Each row is followed by its band, which names the range that a hidden value of the row falls in. A new part has a new value, new ranges and new names.
[-206 -178  127  276  -47  -74  449  124 -173   93 -125  -86  289  200
   82   66  179  242 -393  165  -31  296  103  179  120  267  317  278
  329  229  527   64   86 -127   26  -35   68  285 -133  447   43   50
 -244] : (62)
[  90  222  -98   84   67 -260 -225 -316  194  -80  -53  213 -462  115
 -491  149   48 -383   91  330 -130 -402   41 -150  123  -21 -128   -3
 -336  256 -259 -135   26    5   64   43    2 -101 -114 -321  107  234
 -307] : (76)
[  53 -182 -326   -9 -318  402   32  287 -383  704  584 -344  129 -158
  140  399  248  -66  331  471   60 -398  -57 -207   91 -198  107   97
 -275   73 -373    2  -74 -269  172  -17  438 -432    2 -159   89 -295
   -5] : (63)
[  32  137 -136   83  -38 -254   -4 -311   89  -99 -132  204 -247  106
 -269  129  106 -236   82  290  -87 -224   59  -26  114  -44  -86   -1
 -115  226 -117  -59   39  -67   41   11   -9   34  -33 -185   94  138
 -146] : (62)
[ 261 -175 -106  115  142 -244 -162 -412   79   13  -54  127  -22   16
    0   -3   86  -13  399   67  305 -196  -62 -108  118 -293  -61  -72
  -94  398 -188  -85   59   27  110 -247  206 -189 -101 -374  138   32
  231] : (74)
[-131   49   33   91 -195 -101  109  156  -20  -83 -238 -113   59 -116
 -130   22 -127   85 -235  -15  -89   43  155  -10 -141  261   55  110
   23  242  370   41  196   28 -102  -63    3   38  -86  307  -15   36
 -211] : (76)
[  16   94  -86  -81 -336  -90  393  198   92  -43 -205 -156  -94 -266
  -89   80  -44   71   97   -3  -70   59  173 -121   12  -42    1   -2
   12  244  104   89  334  -96  -88  104  -89  -55  170   40  101   42
 -225] : (57)
[  61 -120  -20  190   50  507   49  331 -181  295  373 -462   82  -35
 -439  175   67 -519  338 -142   -5 -489 -139    8 -124  197 -186  -30
 -265 -159 -341 -129 -241 -426  212 -153  129 -234 -156 -377 -286 -387
  -53] : (74)
[  12  -29  -19   10 -130  -74  115  106   21   76  -60 -111   -4 -116
  -77   24    8  102  -39  102  -61   38  129 -102   16   60   58   85
  -27  178   88   30  223  -10  -34   -5  127  -66   18  169   53   16
 -224] : (76)
[ 114  280 -150   73   68 -326 -222 -427  269  -93  -32  264 -591  186
 -534  211   60 -498  120  448 -159 -483   30 -133  230  -40 -135  -37
 -381  317 -332 -131  -23  -46   59   68  -93  -79 -125 -433  202  297
 -356] : (63)
[ -17  -90   11  102   63  -93 -121 -108  -55   55  -37   31   92   30
 -118  -46   51   53  -87  116  -10  -62   76  -33  -44  106   20   94
  -12  108   79  -14   96   32   18 -106  223  -31 -107  162  -54   16
  -88] : (76)
[ -30   61  262 -199   91  119   81   61  256   -6 -166 -226  -72   58
 -211  -80   19 -286  -66   16 -127  220  120  301   60  269 -128   62
  169  -94  -21  148   19  -91   73  211   20   25   86  262  -70   17
 -370] : (74)
[ -71   53  131 -120  -18 -174  124 -141  167 -138 -309   44   -4   23
  -88  -83   48   26 -137  105  -81  224  170  147   32  100  -42   76
  210   91  181  132  180   35  -18  130   31   90   82  301    9  163
 -224] : (57)
[-201   22  -20 -111 -406 -218  226  159  158 -420 -268  -96  135 -296
 -108   91 -172  229 -207  149 -169  156  194  -43 -171  200 -218  148
  -35  264  370   48  176   16 -181 -137 -103    4  -66  343   30   -4
 -117] : (62)
[  31 -191  -82  117  156   24 -154  -45  -78   76   50  184   -1  -46
   94  -68   31  137   91  278  320  -78  127  -62  169 -185   34  209
   65  471 -216   62   96  -36  103  137  -37 -143 -145 -207  127  107
   79] : (73)
[-246  398  341  387  210  -56 -555   32   87 -360 -700   85 -321  225
 -529   23 -325 -647 -356 -285  102  -80   33  396 -360  547  -52  224
  -78  426  469 -165 -130  364  190    5  -68  107 -431  111 -203  183
 -255] : (73)
[ 149 -208  -47 -300  -21 -204  506 -230  243  -35   51  -55  160 -137
  -68 -248  181  310  141   91 -204  163  207 -128  210  -98 -108 -155
  231 -198 -128  229  378 -297 -191   37  -12   66  335  166   31   40
 -175] : (57)
[   2   49  -38   -9 -111  -94   78  -87   34  -54 -205  -31   -5 -106
 -129   -9  -55  -41   67  -33   26 -109  106  -14  -65   27  -50  -48
   40  210  103   85  166  -58  -51   -7  -31  -51   18    0    3   68
  -45] : (74)
[ 133 -163  -93   62   24 -183  210 -169   13  -41  -18    3  139 -120
 -178 -180   39  190  125 -105  -52 -126  109 -202  -11  -13  -50 -125
   38   31  -16   30  280 -179 -132 -179   39   17   60  -30  -66  -21
   -3] : (74)
[-109  108  241 -259  -11   -1   36  -16  246  -23 -250 -102  -80   56
  -73  -16   37 -141 -183  214 -106  296  167  285   86  188  -60  143
  205   49  111  194   66   45   54  285   58    7   85  395   42  160
 -377] : (74)
[ -72   10   -9  195  120   54   51  -22 -244  195  -19  165  -25  124
 -192  -50  199  -30 -131  166  -53 -120  138  -16   41   49  126  145
  129   32  -68   25  136 -118   95  230   97   83   -4   48 -127  118
 -214] : (57)
[  21   42  -67  -59 -222 -122   98 -177   29   60 -195  -82   20  -55
   38  178   47  -75  188   99  119  -90    8   40    0 -118    4  -51
   19  304  154   76   77   -6   39  -61  129 -142   26  -26  129   65
   36] : (59)
[-261  284  148  272  -97  276 -489  310 -229  223 -244 -133 -212  168
 -124  390  -79 -565 -237  204  145 -125  -40  337 -192  324  122  375
 -164  438  232 -120 -281  255  338  129  270 -161 -365  144  -30    2
 -234] : (63)
[ 345  139 -123  379  -86  -79 -171  -84 -196  463 -246  -95 -335  262
  249  230   62 -490  187   51  110    1 -118  309  206  103  264   -6
  -14  495 -198 -180 -148   18  219 -185  408   93  -75 -103  257 -270
  -38] : (74)
[ 109   12 -126 -145  -72  -44 -313 -109   46  -52 -124  -16   23 -329
 -170 -148 -130  -17  303 -164   73 -220  102 -189 -288 -109 -235 -132
 -176    8 -147   20  263  129  -47 -123  237 -295   97  -43 -151  -91
  137] : (63)
[-179 -329  105   60 -171  102  491  245 -218  219 -128 -361  610  -48
  429 -127  -14  449 -314 -111  109  427  167  273   -5  320  340  136
  553  170  650  320  194 -186 -138 -109   44  206   -1  681   30 -142
   -6] : (73)
[  22   -8  280 -129  187  474  133  322  223  205  128 -557  -64   97
 -386  -19   33 -626  115 -142 -142   52    4  377   63  413 -157   15
   40 -320 -231   94 -161 -331  187  155   19  -40   51   69 -192 -247
 -440] : (73)
[ -22    4   28  302  287  105    1  -81 -332  364   27  203  -59  260
 -251  -91  310 -120  -98  102  -28 -179   95  -10   74   25  237  127
  152  -67 -133  -16  135 -118  185  272  217  108   11   -8 -193  138
 -259] : (57)
[ 204  294 -225  -56   74 -301 -521 -471  293 -184  -54  313 -582  -62
 -618   84  -36 -484  385  249  -84 -625   33 -312  -18 -219 -354 -152
 -557  178 -529 -183   91  117   57   -3   68 -314  -34 -562   41  205
 -139] : (73)
[-175 -134   86   -1  113  -38   28   27    8 -184   -5   68  210 -151
 -367 -218  -12  274 -202   17  -87  -86  216 -213 -176  127 -109  126
   23  -56  164   75  281  -33  -99   43  -22  -51  -69  207 -237  156
 -172] : (76)
[ -31   72  -23  140  -44 -199  129 -184   14  -26 -142  105 -124  151
 -169  125   92 -116 -114  271  -85 -102   71   52  142   98   38   78
   33  297   80   -1   17 -113   17   23  -41  103 -106   -5  111  159
 -211] : (59)
[ -18   44  -71   34 -169 -126  187    6   12  -65 -201   -5  -22 -110
 -107   37   15   24   49   34  -16   -3  123  -46  -26  -15   -6   29
   28  202  107   31  218  -39  -22   14   11    2   58   41   23   39
 -104] : (62)
[  17   39  -55  -35 -116  -89   76  -61   67  -11 -160  -71  -24 -122
 -120   -8  -61  -36   85  -19   22 -102  113  -38  -36   21  -19  -55
    9  201   91   98  198  -51  -64   -7  -22  -74   39   14   38   62
  -88] : (76)
[  10  103  -86  -63 -320  -85  358  186   78  -53 -212 -135 -103 -257
 -106   78  -50   51   97   -8  -57   30  168 -119   -3  -41   -9   -1
    3  254   96   79  320  -90  -79  106  -94  -59  151   17   88   49
 -209] : (57)
[  94 -197 -382    0 -350   23  146    1 -339  428  356  -46  180 -221
  181  248  245  286  271  439   28 -317   31 -369   73 -337   75   26
 -165  177 -235    4  148 -184   11  -97  374 -304   65 -114  121 -126
  120] : (59)
[ -18  -62    3  112   -4 -104  -18 -102  -96   29  -99   56   95   18
  -91   -6   87   64  -61  107  -13  -40   69  -21  -50   59    6   89
   33  133   87  -24   94    5   34  -80  213   -6  -73  132  -58   18
  -51] : (59)
[ -42   73  -93   15  -92 -156   75 -252   30 -174 -283   93   20  -54
 -155  -10  -21 -107  133  -44   74 -164   89   48  -95  -34 -104  -91
   80  192  127   87  130  -70  -33  -33  -98   16   25  -90  -30   87
   86] : (62)
[ 158   51 -102  155  -95 -163 -106 -121  -76  154 -167   12 -130   64
   59   58   12 -134    8  133  -47  -15   41   87   69  115   61   18
  -14  284  -80  -65   30    6   21 -139  245   55  -43   85  116 -114
  -72] : (74)
[-328  382  209  404  -31   16 -624  144 -182 -106 -584  110 -248  180
 -227  263 -232 -480 -412   42  185 -106   16  328 -342  397   96  380
 -119  619  500 -165 -186  448  253   57  140  -35 -477  192  -77  176
 -166] : (76)
[ -61  -34  -49 -113 -216  494  -28  374 -179  573  367 -441   13  -32
   34  379  177 -338  155  407   11 -160  -36  115   79   45   39  185
 -155   12 -250   60 -194 -187  254  165  345 -347  -17   39   40 -225
 -225] : (63)
[   4  -30  -76  -32 -175 -101  167 -129  -41    2 -184  -38  128  -73
   79  -13   -6   55   18   55    6    4  110   93   -3   57  -24  -43
  181  198  113  144  110 -135  -84  -54    3   42   44  131   48  -23
   46] : (59)
[ 170  102  -88  228 -120 -115  -40  -22 -127  217 -217  -18 -198   88
   71  112   34 -205   30   85  -22   16   22  122   89  104  129   43
    1  335  -78  -97   29    3   82  -81  250   76  -28   39  126 -126
 -115] : (59)
[-123    2   11  -36 -204  -98  100  121   56 -174 -164  -68   71 -188
 -116   11 -116  146 -180  118  -95   46  180  -47  -96  177  -95  127
    6  234  211   69  165  -16 -113  -19  -51  -29  -71  243    6   44
 -158] : (74)
[-229 -280  183  270  -33   32  387  306 -272  116 -134 -166  487   34
  120  -65  139  440 -378  -65   40  388  127   88  -89  249  318  310
  344   99  616   49  222   -6   30  -89  246  192  -94  595 -133  -53
 -150] : (62)
[  87 -154  -61  -12   10 -109  318 -113   76  -54   -7  -60  139  -71
 -178 -141  111   87  147  -56  -96   -1  106  -70   40    8  -86  -90
   91  -94  -46   56  226 -230  -71 -105   27   74  133   22  -80  -77
  -67] : (62)
[-181 -337  130   82 -191  116  490  284 -311  195 -179 -315  668  -99
  437 -143   29  531 -306 -163  112  463  163  230  -97  263  293  165
  572  126  634  269  218 -138 -101 -104  152  185   22  699  -71 -169
   65] : (59)
[  69  -80  -64  163  164  -52  -36 -235 -155  154  -37  200    2  105
  -76  -61  203  -19  126  119  131 -148   56  -31   83 -149   63   45
   96  147 -155   -1  110  -69  128   71  164  -13   -6 -146  -41   85
   22] : (57)
[  74   39  -58   34 -155 -135   29 -144    8  106 -178  -79  -38    3
   26  133   25 -107  112   86   62  -62   14   57   32   -7   50  -29
    0  300  101   23   63    2   33 -102  169  -70  -13   22  129    8
  -34] : (74)

New part:
[ -94 -160   10 -312  -55  143  195  190   22 -452 -232   26  334 -229
 -109  186  384 -152 -467   78  190  213  191 -211  412   95   96  -49
  -88   47   22 -299   70  337  -45 -119  220  -60 -159 -205  -94  260
  -48] : dd
[ 336 -162 -111 -398  -27 -403  270  801 -301 -211  -79 -404  -35 -653
 -550  173 -113 -511   13 -108 -217  -35  537   40 -163 -279 -230  142
 -566  180   57  136 -197  137  -33  176  -86 -105 -192  131 -372 -125
 -407] : qj
[ -57  137  -53 -271   80  430 -125 -579   47  196  103  -65 -234  250
  332 -193  -59  299  443 -332   22   55 -128  221  197  -56   63  164
 -222  134 -114  134 -211   44  301  -11  178 -104  499 -526    8  344
  349] : fm
[ 263 -203 -144 -468  -47 -273  325  703 -111 -301   20 -482   24 -556
 -268   69   51 -313 -100  -39 -158  -68  379  111  -28 -226 -126   -6
 -605  -61  284   92 -148  144  -86   51  -38 -124 -116  216 -448  -10
 -282] : dd
[  41   30  143  191  -92  -41  -37  110  192   25   30  -97  -88  247
 -135  -97 -107  -68  144 -176  172 -123   94  -60  -98   70  -31  -39
 -237  330 -231   38 -217  283    3  134 -376   16    5  -94  -52 -299
   46] : fm
[ 141  161  115   -4 -101   -6  -84  130  272  -46   -5 -113  100   42
  -12  -78 -181 -144  258 -361  120   76 -135 -175  143  102 -112  108
 -156  113 -225   27 -196  217  231  144 -222  -41  137  -59 -229  -37
  122] : tl
[ 269 -351   80 -350  205 -260  -49  355  171 -439  -48 -334 -226 -422
  -68 -170 -112   32  132  275  -42   90   17   55  120  -98   80    4
 -383 -270  105   -7    5 -175  175  -13   68 -231  327  -90 -136  129
   51] : tl
[  -9 -204  218  173  121  -50  -11  -27  334   20  -72  158   52  288
  306 -230   29   86  -68  -21  196  -70 -280  232  400  164  -90 -165
 -135  -39   97 -337  -44   -7 -115 -167  -12   90   85   40 -211  -63
  171] : nf
[   1 -331 -250 -349   40  365  485 -121 -251   53 -158  162 -154   84
 -189  418  445 -159 -152    8 -193  -54  546  228  159  193 -110  -86
  319  131   93 -118  -99   73  -52 -215  344  -43 -268 -151  191  -68
  -29] : cz
[  36  -12    6   39   30  404 -123   52  269   23  108  -22  176   84
  224   97  -77 -232  121 -285   94 -174 -189 -102  218  227 -121  218
   26    6  -15 -199 -246  306  251   -7   99  -81   72  -27 -124  -52
   13] : tl
[-346 -102  -50 -151 -253   71  459   61   80 -406 -292  270  369  -14
 -206  324  510   -4 -683  -94  136  338  211 -173  322  107   83 -190
  151  -87  -38 -364  160  322 -108 -226  253   34 -254  -25 -195  297
 -191] : sl
[  -6 -155  252  281  106   37 -223 -126  325  -37 -185  121  -94  316
  280 -238  -14  135  128   53  293   44 -315 -140  288  356   99  -90
  104  102 -260  -99  -24   19  157   30  -23   71  219 -296  100  -25
  455] : tl
[ 165 -104  208  293  -54 -126 -107  145  282  -53 -143  -24  -45  327
   12 -159 -131 -166  242  -59  172  -37  -63 -204   65  342 -221  -98
   82  235 -258  -57  -83  212   65   52 -345  123  -16  100   48 -403
  198] : nf
[   7   15  216   37  -22 -209   56  232  188  152   52   74    9  168
 -107 -153   34   42  -75 -321  207 -121    7  146  172  -79   59 -170
 -448  264  -52    9 -296   95 -102  113 -352   35  -51 -120 -291 -141
   70] : fm
[-109   87  -36   89  -95  481 -241 -435  350  -23   32 -115 -101  278
  314  -78  -60  137  396 -306   66   91 -370 -103   63  237  187  230
  142 -137 -224  -21 -157  246  527   17  156 -146  552 -299   12  304
  355] : qj
[-159  -65  177  125  -88 -261  211  287  327   -4  113   42  210  228
  173 -231  115  139 -388 -243  237 -181 -131  238  234 -124  -58 -325
 -557  -36  260 -226 -117  168 -336 -116 -236  143 -111  284 -571  -92
 -130] : sl
[ 160 -143   73 -425   60 -192  188  395  269 -401   45 -264  -14 -441
 -213  -41   25   89 -126  100   59  137   89  122  195 -139  184  -56
 -507 -196  100    8 -111  -84    4   38  -95 -276  116 -193 -299  147
  -25] : dd
[  -3 -321   85  203  131  137  175  -48  194  194   74   79 -150  536
  319 -153  146   96  -68  121  158 -403   78  323  166  273 -201 -327
  -79  212  187 -153 -135   79 -352 -187 -140  171 -207   89   53 -490
  139] : nf
[ -19 -494 -103 -143  208  411   73  -48  121 -357  -11 -140 -151  -12
  235   66   83   50  -50  494   20 -107  157   70  102  306 -102   22
   88  -61  131 -214   59  117  -32 -267  310 -107   11 -143  335 -136
  -35] : sl
[ 152 -342   31 -309  136 -238   39  243  -11 -347 -172  -65 -114 -262
 -148    8   40 -125  -18   79 -122  105  127   -3  176 -150  -62  -20
 -137 -250  118 -219   90  -65  184 -148  256 -110  213  109 -185  181
 -115] : nf
[ -62  209   36 -233  -52  244  -45  -76  249  -59  188 -112  236   63
  278 -158 -132   83  104 -393  164   36 -174   15  291  -74 -166  130
 -435   85   17  -59 -189  295   88  -42  -55  -44  171 -116 -297  158
  -25] : sl
[ -49  -36   17 -228 -190   50  377  273  339 -525  -64 -154  290 -211
 -228  152  232   -6 -413  115  198  233  184  -78  209  130  100 -122
 -212  -54  -15 -175    9  292 -188  -57 -146 -156 -200 -104 -196   31
 -111] : tl
[ 402 -425  -23 -377  208  306 -196  630  665 -511  278 -597  -33 -689
   91   15 -241 -140  310  280  -48  -78 -320   65  150  376  186  360
 -217 -510  220    8 -399  -34  459   72  -40 -571  307 -158   17  -46
   98] : cz
[-101  174  146  130 -152  -18 -277   14  266 -193  -75 -138  175    0
  105 -183 -124  -42   96 -372  203  163 -355 -247  119  -78  164  183
 -314  -53 -210 -145  -68  350  344  116   10  -49  436 -125 -391  383
  102] : qj
[ -41 -344 -104 -149   46  -22  183   94  -42 -404 -168 -201  -23 -205
   41   36  158  -91 -232  238  -75   37  145  144   74 -116   -7  -14
 -229 -263  241 -352  191  143  -63 -234  407  -60  157  124 -259  250
 -191] : dd
[-151 -289  -28 -340   96  186  182 -109  -22 -394 -142   51   78  -34
  108   39  296  108 -341  235   97  125  202   25  348  -14  -24 -113
 -116  -40  150 -321  177  160 -112 -307  362  -25    9 -158   19  238
  -80] : Zh
[  97 -229  431  295  136 -212 -417  -40  302 -108 -271  210  -95  352
   45 -328  -82  -16  199   39  290   81 -278 -187  319  229   35  -92
   51  181 -291 -287  -12   69  214  -18 -194   72  279 -167  134 -101
  367] : qj
[   3 -192  -31  104  149  280   27 -258   81  327    6  129 -330  375
  257    4   78   98  233 -158  -18 -230  -58  186  107  238   25  -46
  195   45  -51   42 -208  -93  187  -20  194   17  165 -219   78  -77
  327] : dd
[-206 -122 -202 -205  -32  309  574 -211 -166  -77 -101   96  -47   54
 -182  351  379   45 -410   97  -13    9  531  274   62  -16   32 -112
  -25  155   30 -178   29  152 -315 -173  303  -41 -251 -286  -34   55
 -174] : cz
[ 159 -125  -76 -418   44  -62  413  137 -179  -67 -112   71 -149 -128
 -454  287  142 -154  -56  -67 -137   65  573   92   88  -90 -164  -80
  -29  181  -70   18  -84  -39  -52  -36   42  -89 -210 -133  -26 -120
 -156] : tl
[ 246 -465  114 -238  319 -309 -197  329  262 -495  -49 -414 -392 -476
  136 -329 -226  228  222  462  -13   95 -198   62   72  -52  210   22
 -413 -423   82   77   66 -357  266   22  180 -252  551 -204  -86  225
  197] : nf
[  -5 -537  464  364  261 -892    9  326  -27  281 -374  571 -197  342
  -68 -331  260   22 -387  -93  126 -191 -132  391  422 -211   73 -545
 -257  -12  198 -453   13 -374 -236 -152   14  317   21  260 -468  -43
  132] : qj
[-101 -350  403  395  215 -392  154  147  491  167   18  397 -182  462
  123 -271  131  395 -369  109  316 -266 -204  395  307   93  166 -540
 -215  -57  104 -246 -107 -336 -363 -105 -258  117  -83   -8 -234 -331
  185] : Zh
[ 132 -405  101 -228  151  123  -90   11  124 -513 -261  -62   22  -91
   10  -33  121 -132  -15  397   96  181   81 -111  353  230  -65   14
   67  -20    8 -386  146  173   87 -235  172 -105  118 -137  233   47
   96] : dd
[ 162  151   -8 -135   -5  272   66 -108  315  249  306  -53 -293  296
  -79   66 -157  102  454 -410  -16 -194   99   11  -67  112  -43   16
   20  123 -213  318 -414    3  295  157 -304 -179  118 -214   43 -305
  177] : nf
[  36  -63 -149 -410  -42  202  405  398   70 -293  -16  -35  395 -492
 -220  410   78 -333 -328 -135  -55  129  226   84  296   45 -217  211
 -152  -62  116 -273 -139  214  -71 -100  211 -184 -301   -6 -313   79
 -417] : Zh
[ 309 -444 -133 -224  169    1  210  376   64 -265   25 -508 -417 -332
  -65   -6  -83  -28  208  470 -118 -144  312  199 -185  202  -25   -8
 -229  -14   75  252 -125 -118  -51   63  -30 -190    2 -158  148 -303
   73] : dd
[-150 -131  302  423   29 -133 -295 -137  259 -217 -203   -5  -33  345
  274 -377  -12  140  -61  132  368    8 -285 -165  141   57  164 -139
 -227   75 -167 -296  156  240    7  -36  -13  135  334 -126 -114  100
  251] : cz
[  78   45  292  202  -53 -400    5  150  278   29 -124   63  -99  172
 -187 -211  -97   70   76 -213  201   88  -92   20   99   -3   87 -163
 -263  160 -278   16 -137  -31   11  166 -371   35  117 -140 -270  -98
  203] : cz
[-203   34 -182  431 -130  677  297 -180  592   65  244 -238  -29  277
  442  114 -109  239   49   62  178 -194 -226  234 -159  626   40  103
  108  -14 -149   99 -256  206 -137   62  -60  -89  -79 -273   27 -315
  160] : Zh
[  89 -382  -29 -150  147  306   18  348  331 -526  -14 -298  102 -399
  153   89  -11  -90 -120  451  132   16  -49  -84  198  386   36  155
  -69 -151   63 -165  -40  146   46  -61  177 -226  -21 -218  122  -48
   -4] : nf
[ 159 -250 -146  -97  -23  183  408  176  217 -224  -50 -227 -162 -190
 -252  265    7 -103   44  259 -100   50  287  242  -89  347  -47   59
   90  -20  -79   -3 -140   11  -87  -10  -52 -218 -153 -164  100 -282
  -37] : cz
[  51 -192  160  320   -8 -383  172  460   43  152  -89  112   21  207
  -72  -50   -5 -234 -182 -172  105 -282  117   66   35   40 -265 -235
 -218  233   21 -133 -127  115 -261   23 -215  245 -302  325 -333 -429
 -146] : Zh
[  88  -15  130   57  -81 -207  298  219  339  202  119   30  -87  299
  -71  -99   84   99  -25 -300  103 -183   37  249  108   66  -23 -327
 -247   69   41   89 -293  -33 -165   58 -430   35 -133  102 -326 -327
  130] : tl
[  72  -23  397  221   30 -651  -62   32  308   24 -161  179 -293  288
 -209 -345 -100  249  104 -192  164  121 -154   66  107 -191  179 -313
 -267  -34 -252  -36  -15 -256   83   98 -326   42  347  -64 -339   11
  259] : dd
[ -57  239 -155  107 -323  850 -108 -284  643 -245  147 -443  118  182
  327   63  -81   54  429 -179  200  145 -342 -339  -48  687  172  326
  269  -23 -375  187 -273  559  468  160 -157 -251  283 -402  213   29
  430] : cz
[  -3 -187  305  361  108 -383  215  448  370  113   41  248   88  154
  -74  -65  -63  -21 -368  -59  231 -269  -69  309  197   17 -103 -263
 -344   64   77 -311 -177  -88 -398  -19 -288   96 -287  177 -436 -425
 -185] : Zh
[ -12 -249  327  362  185 -655  -99  163 -100  139 -333  320 -136  214
   23 -270  -14  -67 -156 -129  119  -91 -116   96  219 -252  -58 -242
 -270   55  -28 -334  123 -156  -78  -39  147  281  166  160 -458   69
   32] : tl
[ 127 -230  142 -377  146 -277    2   94 -138 -304 -228  112 -127 -133
 -361   26  119 -112  -70   20  -27  157  318 -110  237 -292   -3  -87
 -156    8  -36 -240  106  -12  155 -117  159  -87  168  -89  -83  188
  -92] : dd
[  40   18  337   23  172   39 -509 -245  299 -125  -42  118    7  181
  130 -285 -237   26  288 -194  219   98 -359 -116  356 -105   47  181
 -208   23 -192 -360  -59  130  386  -49   20 -108  550 -257  -89  238
  170] : qj
[-141 -168  -33 -277  -23   84  284  236  264 -391  -43  -15  186 -311
  -23  161  249  119 -425   30  101  180  -16    6  301   54  219  -50
 -154 -294   95 -161  -17   42   26  -89  240 -180   -1 -182 -263  316
  -68] : Zh
